Each row has a class, written after it.
[ 101   15  133  238  504  121   46  -64  423  149  540  -84   96  200
  216  501   46  218   89  -73   47  139  240 -397  124   55  160  379
 -119  232  138 -181] -> k_412
[-150 -232  402 -295  170  281 -478  -47   89 -317 -278 -128  199 -273
   59  457   19  -63 -189   74  301  -66  292 -253 -124  -50   68 -296
  517  254  243  -63] -> k_512
[ 188 -331   60  -24  -33 -122 -452 -234  299   -1  -52  -48 -128  230
 -173 -116  -28  156  -84   92   27  423 -160 -482  250   63  143 -330
 -257   -8 -287   25] -> k_262
[-116 -293  241 -355   50   84  275   39 -478 -190 -241 -206   13 -673
  110 -204  -96  -43 -127  154 -133 -499 -303  562  275  -98 -200   -9
  288 -229  206  -61] -> k_512
[ 224  -42    0 -193  471  -34 -246   41   52  -50  789  148   44  365
   -1  459 -455  -47  187  211 -120  -48 -221 -296  305   70    5 -269
 -304  -29   82 -109] -> k_262
[  13  178 -272 -110   60 -227  196   43  263 -179   60  298 -290  228
  269    2  -64 -188   52  -63  -87  126   78   16  -70  149 -126  192
  116  -44  127 -205] -> k_800
[-204 -185  165  -23  191  459   86  111  147  -55 -536 -515  517 -594
  336  362  310   22 -252  160  496 -203  670  -72 -191 -160  261  284
  307  233  115  -33] -> k_681
[ -34  -14  297 -446  109  191  424  104 -359  204  330   86  112 -235
 -214  208 -437  158   80  327 -151 -361 -226  494  136  -23 -296  217
 -176 -210  168   -1] -> k_626
[-199 -455  331   63  250  522 -216 -170   16  -88 -184 -551  211 -297
  141  -34  325  -66 -245  -69   64 -131  250  -54 -152   43   -6  261
  560 -183  -56 -400] -> k_353
[  66 -247  -46 -461  536    5   66 -177  407 -388  546 -274  240  457
  605  217  -98   52   90 -282  -76   27 -246 -449  432  154   95 -177
  -40  170   47 -431] -> k_885
[ -89  -50 -190   53   73 -143 -153  -38   59 -114 -164  171  247  156
  255   79 -175   98   -8 -148   61 -160  142 -207 -184 -264  151 -120
  111  -35  140 -164] -> k_693
[ -67 -279 -165  -95  -22 -137   60  417 -485   -9 -420  265  -50 -495
   88 -112   43 -217 -101  210 -230 -117  -89  219 -432  -13 -236  312
  161 -316  402  456] -> k_714
[  -5 -199 -546    3  -73 -451   -3   90  -37  -53   33   17 -127  297
  -13 -200 -311 -173  174  -47   90  419 -168 -161  185  149  340  -29
 -305 -115  -66  -96] -> k_991
[   3  -50  260 -337  167  163  199 -184  -93 -453 -189 -590   14 -271
  344  -29  233  -13   42  -43  -84  -84    6   94  197   45 -127  204
  277  181  243 -208] -> k_885
[ 205   -7 -165 -475 -322 -472  -71  319 -337 -405  -11 -362   30 -173
 -329 -203 -128   76 -288  649  -45   52 -383  180  106  159 -164 -571
 -290 -526 -332  161] -> k_262
[  36 -483 -261  -66  229 -460  115 -356 -331 -320 -619 -319 -132  -28
 -285 -371  410 -176 -130  313  -28  371 -165   88   77  353  183  -57
  -99 -401 -365 -130] -> k_991
[-298 -345   75  -75  158  299  -14  140  401  155 -362 -284  332 -394
  521  -50  212 -162 -329  -77  -23 -401   72  -45 -442  -55 -156  362
  430 -384  -86   37] -> k_626
[  -7 -327  182 -393 -182 -146  113 -227   71 -538 -491 -290  -96 -204
  183 -294  135   91  -99  171  142   80 -107   15  127  158    6 -205
  133   48  -12   53] -> k_714
[  84   29  256 -317  503  -17   11 -485  411  -60  -60 -103 -193  116
  226  -43  -43 -151  167  -41 -495  -95 -344    6  335   54 -337 -132
  -83  120   -5  -74] -> k_681
[-273 -565 -283  173  504  505 -241 -158  166  727  294   80 -241  -87
   89  -66 -161 -625   62 -401  -56 -150  176   41 -185  -45   42  302
  251 -298 -269 -266] -> k_714
[-243  -56  116 -169  -12  365 -205  265   49  189  304  140  163  -35
  105  214 -386   -7 -102 -130 -100 -131 -127  132  -62   51 -115   53
  313 -336  213  -44] -> k_353
[  -6  219  347  176 -530  130 -686  147 -396   41  207  127 -307 -268
 -222  166    5  227  -18 -126 -223   84 -164  137  215   19  -64  -84
   51  -57    4  248] -> k_435
[  23 -183 -142 -295  231 -297 -241  160 -202 -447 -473 -436  -10 -339
   86 -108  253 -485 -169  535 -230   34  -28  144 -267  224 -242 -260
  138 -378 -114   63] -> k_681
[ 130  179  -22 -285  290 -355  182 -311  181 -482 -359 -458 -368  -97
  -29 -154  256 -187  -54   56  -18   77 -288   99   71  131 -150 -286
  207  -32  -59  -76] -> k_693
[-214   20   52   29 -226   82  -52   87  257   30  134  -41    8  239
  522 -304 -177   33  -21 -394  -96  -10 -275   31  -24   22  -50  156
  417 -224  195 -171] -> k_435
[-100 -107  -47    7  589   44 -240   83  -56  184  185 -383  717  383
  282  188 -254 -205  360  388  -44 -149 -100 -111 -352   58  155 -134
 -175 -212  133  115] -> k_991
[-245 -380  262 -141   90  516 -155 -303  152  121 -348 -120   94 -227
  127   89  277   29 -255 -285   98  -92  272  -51  -80    4  -63  245
  477  -20 -130 -202] -> k_435
[  54 -236   -5 -402  197  -93  225  -91  389  -32  245  105   24  212
 -193 -115 -323   52   45  -59   51   89 -400 -214  261  144 -194 -246
 -103  -11    3 -133] -> k_800
[-145 -574  -85   95 -167  400 -103  456  164  338 -166  -36  339  -75
  339 -361   47 -174 -127   32  299  359   84  -72   63  145  202  205
  163 -182   57   35] -> k_412
[-263 -430  166 -409 -165  516  290  396 -514  215 -220 -399  558 -582
  417  -92   36  112 -190  150  -62 -487  -58  408 -294  -80 -138  589
  119 -234  163  341] -> k_693
[ 105  253  175 -293  317 -174   24 -419  148 -553  393  100 -403   97
 -138  297 -193  -10   72 -223 -344   17 -150  -76  603   87 -285 -272
  -71  355  214 -366] -> k_991
[ 279  619  421 -223  502 -118  -55 -307  484 -334  408   97 -222  273
  -15  696    8  257   53  209  -24  -82  -97 -291  192    7 -139 -192
  -28  380  100 -143] -> k_991
[ 128   54  -17 -164  875  142  -23 -571   96  319  736 -689 -256  201
   95  130 -117 -153  165  -95 -272 -313 -322   60  326    1  -41 -149
 -187    5 -261 -278] -> k_619
[  23    3  115 -666 -117 -308  -17  -91   94 -423  153 -608 -130  102
  232  -96 -169   61   24  -18 -184   67 -494  125  490  319  -85 -243
    6 -123 -152 -191] -> k_512
[ -27 -170   60 -342  424 -189  533 -180 -137 -401 -412 -248  -27 -419
   64  196  143   41 -227  409 -100 -216   35  164 -229   15  -57  313
   50 -200   67   42] -> k_353
[-161  -84  323  -91  -40  669  -26  185  140   93  -29 -187  317 -256
  184  313   61  155 -226   34  213  -54  572   52   28    9  -74  426
  332   93  165 -271] -> k_353
[  22 -261  289 -348  496  163 -262  -76 -110 -250  -63 -205  395  112
  323  468  118  161    8  160   82 -143  -55 -288  -98  134   42  123
  420 -149  270 -183] -> k_435
[-171 -546 -155 -330  543  329   57   78  436  387  168 -262  174   23
  596 -106 -256 -406  -42 -115  -97 -101  -46    0  202   20 -152  144
  141 -127   33 -326] -> k_262
[ 100 -299   52 -367  350    1  315 -111  215 -301  211 -369  210  168
  522    5 -115   53  252  133   22   24 -269  -92  334  303   83   55
  -87  -14  141  -99] -> k_412
[ -60 -119  -99 -336  302   29  238 -255   18  109  109 -377 -215   16
 -212 -405 -105 -341  -46   45  -99  -33 -472  467  392  274 -283 -405
    8 -193 -232 -126] -> k_991
[-119 -287 -286  -20  337  147 -413   88  422  374  278  116  357  504
  431  126 -282 -221  109  -88  -55   44  101 -412 -438   27   49  -58
   25 -169  -40   14] -> k_412
[-258 -358 -215  316   89  156  -93  174 -410  160 -630 -175  169 -579
  -13  -68  271 -343 -208   89  105  -11  462  197 -369  -45  161  455
  367 -412  160  -26] -> k_619
[ -23 -282  -30 -448  180 -214  130  -60 -402 -476 -281 -421  348    9
  -31   22 -257   40  -51  572  146  144 -113    5  -65   89  367 -176
  -88 -337  156  -21] -> k_681
[-308 -315   -9 -375   82  481   58  403   41   71  255 -300  655 -263
  358  289 -125 -110 -184  205   17 -342  304  193 -487  155 -209  108
  153 -345 -101  -54] -> k_681
[ -16 -484 -255  123  680  245  -18  314  686  109  521 -194  522  118
  344  425 -287 -123  228  -25  428  218  488 -696 -361   12   83  -71
  -29  277  291 -223] -> k_885
[-101 -530 -109 -236  410  178  -36   35  499  574  127 -454   95   54
  365 -285 -201 -234   66 -106 -249    9 -216 -153 -155   35 -292  280
 -101 -150 -162   -5] -> k_693
[-200 -220  278   14  185  497 -304 -288  165   56 -651 -257  -96 -423
  164  -47  603 -274 -261 -181  158 -216  320    9 -183  -13  -91  282
  769   36 -101 -193] -> k_800
[ -27   22 -312 -491  -66 -386  302  -91  173 -572 -223 -526 -156 -203
  150 -340   28 -327 -255  357 -211   64 -168  302   30  321 -175 -385
 -208 -463 -373  109] -> k_619
[-182 -370  122 -225  294  456  -92  263 -175  408  167 -406  605   23
  214  293 -141  184 -221  203   82 -197   99  -91 -227    1  105  461
  117 -231  142   34] -> k_353
[-115 -399  192   46 -341  205 -802   50 -420  -68  114   52   70   -2
 -194  244  276  198 -241  -50   70  270  224 -214 -141  173  300   -3
  190 -265 -305 -140] -> k_714
[ -54 -151  324 -367  106  260  148  -55 -459   25  -86  -60  211 -250
  -48  181  200  222  -99   86 -148 -275  -46  228   92   44 -209  293
   56  112  165   79] -> k_800
[ -85 -474  -21 -384  362  375  506  -15 -104  603   84 -297  208 -253
   67 -166   -4    1 -187  139 -125 -372  -63  331 -272  -59 -306  369
  -94 -204 -261   53] -> k_512
[ -73 -250 -286  140  360  -19 -146  320  656  -22  781 -253  238  490
  572  191 -426 -232  136 -145  227  281  313 -571 -138   87  246   -8
  -14  144  153 -434] -> k_512
[  77  132  242  116  520 -201   32 -354 -319    7  -29  166 -318 -111
 -403  165   84 -251  156  160 -412 -153 -211  347  366   73 -206    5
 -121 -103   50  -52] -> k_626
[ 198  121  -74 -375  -62 -322 -141  103  -86 -256  -26 -277 -362  147
  425    7   33  186  -64   78 -292  292 -410  -82  275  158  104  247
  -68 -122   77   43] -> k_353
[  -6 -101  153 -498  255  -22  546  -31 -485 -268   38  -32  371 -295
  -70  212 -209  221   -9  196  -95 -400 -285  171  232 -220   27   63
 -216  -32  224   52] -> k_885
[-163 -387 -419 -242   47 -249  -92  215 -111  337  142 -618  103   79
  392 -580 -339 -201 -129   72 -301  -58 -476  232  -89  -40  -38 -127
  -96 -607 -226  -68] -> k_262
[  55 -138  163 -251  213 -524 -101 -452 -148 -382 -322 -429   42  233
   87 -260   36   -9  146  405 -411  116 -358   17  197  144  108 -229
 -385 -215 -166  133] -> k_714
[ -51   29 -422 -160  -95 -715  200   -7  -71 -231 -738   75 -200   50
 -312 -325   69 -300  -73  256 -156  487 -152  292 -176  260  -38 -135
 -113 -544 -181  108] -> k_693
[-267 -592 -111 -375 -222  249 -434  216  162 -172  242  -40  198   16
   30  368 -148   49 -372   69  299  463  371 -267 -338  365  229 -251
  132 -247 -281 -163] -> k_681
[ 269  -92  -49  204  448 -315 -205 -277  236 -297 -279 -170 -433  -64
 -106  -90  285 -291  102  195 -132  397  176 -310   73  105  -94 -151
 -139  192   53   24] -> k_714
[ 171   80  263 -137   58   -5 -391   71  285  -64  777  301 -153  169
 -180  379 -323  185  -20  -65 -257   20 -212 -284  303   47 -357 -344
 -134   97   30 -144] -> k_262
[  44 -146 -189 -580  413   25  170  -60 -346  109 -204 -270  -58 -308
  241   46   66 -157 -141    5 -278 -476 -225  161   -7 -129 -241  411
  191 -249   48 -109] -> k_619
[   3    5  576 -150  227  148 -169 -494  365 -115  223  -67 -306   -3
 -226  -83   39  -12    7 -219 -360   26 -431  111  658   68 -283 -468
  -10  162 -279 -301] -> k_353
[   5   52   46 -638 -393 -324  289  357  192 -719 -228 -492   88  -48
  715 -449   88   39 -157  215 -236  142 -394  239  168  356 -416 -136
  120 -202  137   31] -> k_435
[  26 -193 -256 -444  -99  -20  674 -128 -189 -194 -305 -251 -446 -520
   37 -450   32 -135  -93 -186 -320   37 -374  598  470  243 -282  362
   93 -523  -11 -169] -> k_262
[ 225  406   76 -173  418 -378  219 -375   31 -318  537  -84 -287  299
   64  217 -285  132  308   39 -359  -51 -261   88  556   -7 -122 -258
 -412  212   79 -245] -> k_435
[-515 -899 -242  217 -216  334 -495  422  283  391   50 -150  470  -90
  176 -212 -155 -218 -401  -64  326  284  543 -225 -628   93  147  -20
  359 -407 -223 -202] -> k_412
[ -20 -370  123 -724  193 -174   84 -607 -517 -335 -272 -272 -262 -259
   46 -176   63   92 -167   82 -553 -306 -494  342  498   12 -149  -42
 -145 -190 -306 -201] -> k_991
[-348  102  193  -47 -253  217 -378  106 -452 -131 -652 -344  204 -582
 -111   22  180 -115 -433  119  -90 -328  365  341 -521 -263 -168  -45
  501 -173   85  135] -> k_353
[-120 -474  -88 -392  -64   53  230 -189  106 -264 -452 -381 -110 -337
  218 -337  -16  -20 -193  -67  -47   75 -153  160  377  193   13   72
   90 -251 -118 -101] -> k_353
[-206 -352 -211 -479 -156 -115 -190  234   81   34  546 -237  197  264
  218 -141 -727  -10 -138   -7   31  -42 -450 -215  105  -64  260 -200
  -91 -425 -180 -124] -> k_885
[-252 -322 -300  198  199 -189 -349   82 -435  592  -82  353  -41 -109
 -240   65  -94 -272  -83  -42 -176  -96 -135  110 -388 -235  184   19
  -84 -412 -321  169] -> k_435
[ -85 -180  344  -98  321  317 -244 -227  158 -312 -360 -172  398  -64
  305  336  323   26   11  -73   -4  121  404 -276  -60   34   50  117
  343  183  273 -228] -> k_412
[-181 -194  190 -599 -504 -100   39   54 -586 -530 -189 -235  -30 -412
  184   47  -20  341 -337  114 -168 -116  -71  330    9   21   26  192
  146 -318   -9 -166] -> k_626
[  63  -79 -244 -398  595  255  737  373 -225  418  763 -145  106  -58
  459  186 -655   52  362  -64  100 -395 -306  258  339 -118  -26  598
  -21   77  704 -236] -> k_800
[  63   97   99 -607  -48 -436  104 -111 -315 -582 -296 -496  -41 -178
   27 -270  -95   -1  -56  245 -251 -112 -682  389  481  159  -66 -496
    7 -357    0   64] -> k_512
[  92  543  302  111  168  210 -230 -153  281   43   54  364 -273  -42
   66  523   53   17  128 -132  -73 -152  146  -84   18 -146 -157   87
  172  292  177  112] -> k_435
